Here is a tiny trained network, its code and every weight. The questions are about switching its units off for an input and a target symbol, where a switched-off unit gives its printed mean instead of its output.

import numpy as np


def w(rows, s, z=0):
    codes = np.array(rows[::2]) - 128.0
    scale = np.full(codes.shape[1], s)
    scale[-1] = z or s
    return codes * scale


def norm(h):
    return h / np.sqrt((h * h).mean(-1, keepdims=True) + 1e-5)


def f(y):
    return y / 2 * (1 + np.tanh(0.7978845608 * (y + 0.044715 * y**3)))


def softmax(a):
    e = np.exp(a - a.max(-1, keepdims=True))
    return e / e.sum(-1, keepdims=True)


def log_softmax(a):
    a = a - a.max(-1, keepdims=True)
    return a - np.log(np.exp(a).sum(-1, keepdims=True))


def net(x, mask):
    ids = ['ΘΦγζλμτψ'.index(c) for c in x.split()]
    T = len(ids)
    res = E[ids] + P[:T]
    r = norm(res)
    for j in range(3):
        rows = slice(2 * j, 2 * j + 2)
        q, k, v = (r @ M[0][rows].T for M in (Q, K, V))
        z = softmax(np.where(np.tri(T) > 0, q @ k.T / 2**0.5, -1e9)) @ v
        o = O[0][rows]
        res = res + np.where(mask[j], z, o[:, -1]) @ o[:, :-1]
    y = f(norm(res) @ A[0][:, :-1].T + A[0][:, -1])
    res = res + np.where(mask[3:7], y, B[0][:, -1]) @ B[0][:, :-1]
    return log_softmax(norm(res)[-1] @ U[:, :-1].T + U[:, -1])


Q, K, V, O, A, B = {}, {}, {}, {}, {}, {}
E = w([
[114,129,106,109,83,103,181,26],'Θ',
[126,160,151,95,129,152,146,87],'Φ',
[151,193,81,159,105,137,163,123],'γ',
[198,117,94,163,165,199,141,184],'ζ',
[83,58,76,173,110,152,157,63],'λ',
[169,81,140,69,130,100,60,183],'μ',
[112,97,91,62,107,27,130,81],'τ',
[151,80,136,166,95,84,254,75],'ψ',
],0.0092)
P = w([
[78,73,120,58,99,167,192,146],'0',
[61,118,155,180,144,95,113,187],'1',
[116,142,131,126,148,89,115,143],'2',
[217,138,125,126,89,144,87,93],'3',
[76,96,165,181,187,103,109,127],'4',
[165,144,118,114,189,94,115,99],'5',
[226,136,120,162,2,142,57,112],'6',
],0.0065)
Q[0] = w([
[85,78,197,117,65,209,142,149],'h1',
[146,142,136,34,55,160,157,157],'h1',
[115,192,141,92,147,143,148,142],'h2',
[102,119,165,200,224,86,151,116],'h2',
[123,233,56,238,131,193,233,125],'h3',
[176,109,161,95,165,255,35,185],'h3',
],0.0094)
K[0] = w([
[87,183,113,150,68,136,138,182],'h1',
[130,200,175,101,133,59,130,172],'h1',
[108,137,180,127,174,154,75,76],'h2',
[168,50,165,205,134,84,210,113],'h2',
[130,206,57,254,111,221,211,130],'h3',
[151,154,197,90,171,245,48,172],'h3',
],0.0098)
V[0] = w([
[59,119,122,204,158,138,32,94],'h1',
[130,168,173,142,157,66,141,175],'h1',
[96,164,206,158,192,112,152,135],'h2',
[2,189,46,88,134,162,32,170],'h2',
[66,154,159,90,217,111,181,112],'h3',
[68,117,130,74,34,112,117,152],'h3',
],0.0056)
O[0] = w([
[21,170,123,175,176,123,77,141,5],'h1',
[151,137,108,96,154,132,198,221,53],'h1',
[148,131,254,141,198,126,119,136,115],'h2',
[175,66,94,52,168,165,53,9,81],'h2',
[238,164,99,146,119,126,66,158,141],'h3',
[110,221,139,136,153,125,169,126,135],'h3',
],0.0057,0.0028)
A[0] = w([
[14,110,147,194,122,117,28,109,3],'n1',
[129,187,114,164,127,134,155,79,80],'n2',
[63,19,123,35,64,190,254,62,63],'n3',
[220,135,136,123,38,148,67,98,102],'n4',
],0.0084,0.0057)
B[0] = w([
[2,156,84,169,125,175,70,136,145],'n1',
[123,89,154,53,106,158,141,125,173],'n2',
[65,29,237,76,12,91,227,13,212],'n3',
[186,215,129,174,48,107,73,127,254],'n4',
],0.0094,0.007)
U = w([
[105,37,184,65,48,118,167,81,130],'Θ',
[134,164,210,106,226,154,125,95,149],'Φ',
[180,189,92,195,56,110,52,108,71],'γ',
[187,16,73,152,151,226,149,149,141],'ζ',
[16,139,86,150,163,157,80,124,252],'λ',
[116,60,100,16,136,140,69,219,182],'μ',
[113,146,31,105,180,2,147,94,40],'τ',
[81,159,156,181,139,54,205,234,102],'ψ',
],0.0068,0.0034)

Each question gives the input, a string of symbols that net reads in full, and the target symbol t.
The units are the heads (2 rows each of Q, K, V and O) and the neurons (one row each of A and B). Each row of codes is followed by its name. A weight is (code - 128) times the scale printed after its matrix; where a second scale follows, it is the last column's (O, A, B and U).
mask holds one flag per unit, heads first, then neurons. A switched-off unit (its flag False) gives its mean, the last column of its rows in O or B, instead of its output. The means were averaged over made-up inputs and are rounded, as every weight is.
A unit's drop is (log p(t) with every unit on - log p(t) with that unit switched off) / (log p(t) with every unit on - log p(t) with every unit switched off).
The circuit of an input: a set's keep is (log p(t) with only the set's units on - log p(t) with every unit switched off) / (log p(t) with every unit on - log p(t) with every unit switched off). Starting from all 7 units, units are removed one at a time, each time the one whose removal leaves the highest keep (on an exact tie, the one counted first), for as long as the keep stays at least 0.8.
circuit, biggest first: the units of the circuit, biggest drop first
most important unit: the unit with the biggest drop
k most important neurons: the k neurons with the biggest drops, biggest first
drop when u is switched off: that unit's drop, to one decimal
input Φ Θ τ, target τ: circuit, biggest first : [h3, n3, n4]
input λ γ Θ Θ Θ, target λ: most important unit : h1
input λ ζ τ γ τ, target λ: circuit, biggest first : [h1, n1]
input ψ Θ γ Φ Φ, target ψ: circuit, biggest first : [h2, n3]
input γ Φ τ τ, target γ: circuit, biggest first : [h3, n3]
input ψ Φ μ ζ, target Θ: circuit, biggest first : [h3, n3]
input ζ Φ μ λ γ, target λ: circuit, biggest first : [h1, n1]
input ψ Θ γ Θ γ, target ψ: 2 most important neurons : [n4, n3]
input γ ψ γ, target ψ: circuit, biggest first : [n3, n4, h2]
input γ τ γ, target μ: 3 most important neurons : [n3, n4, n2]
input Θ ζ Φ γ Φ γ, target Φ: circuit, biggest first : [h2, n3, n4, h1]
input μ γ γ τ γ Φ, target Φ: 2 most important neurons : [n3, n4]
input λ τ ζ γ Φ, target λ: 2 most important neurons : [n1, n3]
input λ γ ψ τ Θ, target ψ: circuit, biggest first : [h2]
input Φ λ γ τ Θ, target λ: circuit, biggest first : [h1, n1]
input λ Θ Θ γ Φ, target λ: drop when h1 is switched off : 1.2
input Φ Θ τ γ, target Θ: drop when h3 is switched off : 2.9
input ψ Φ Φ Θ ζ, target ψ: drop when n2 is switched off : 0.1
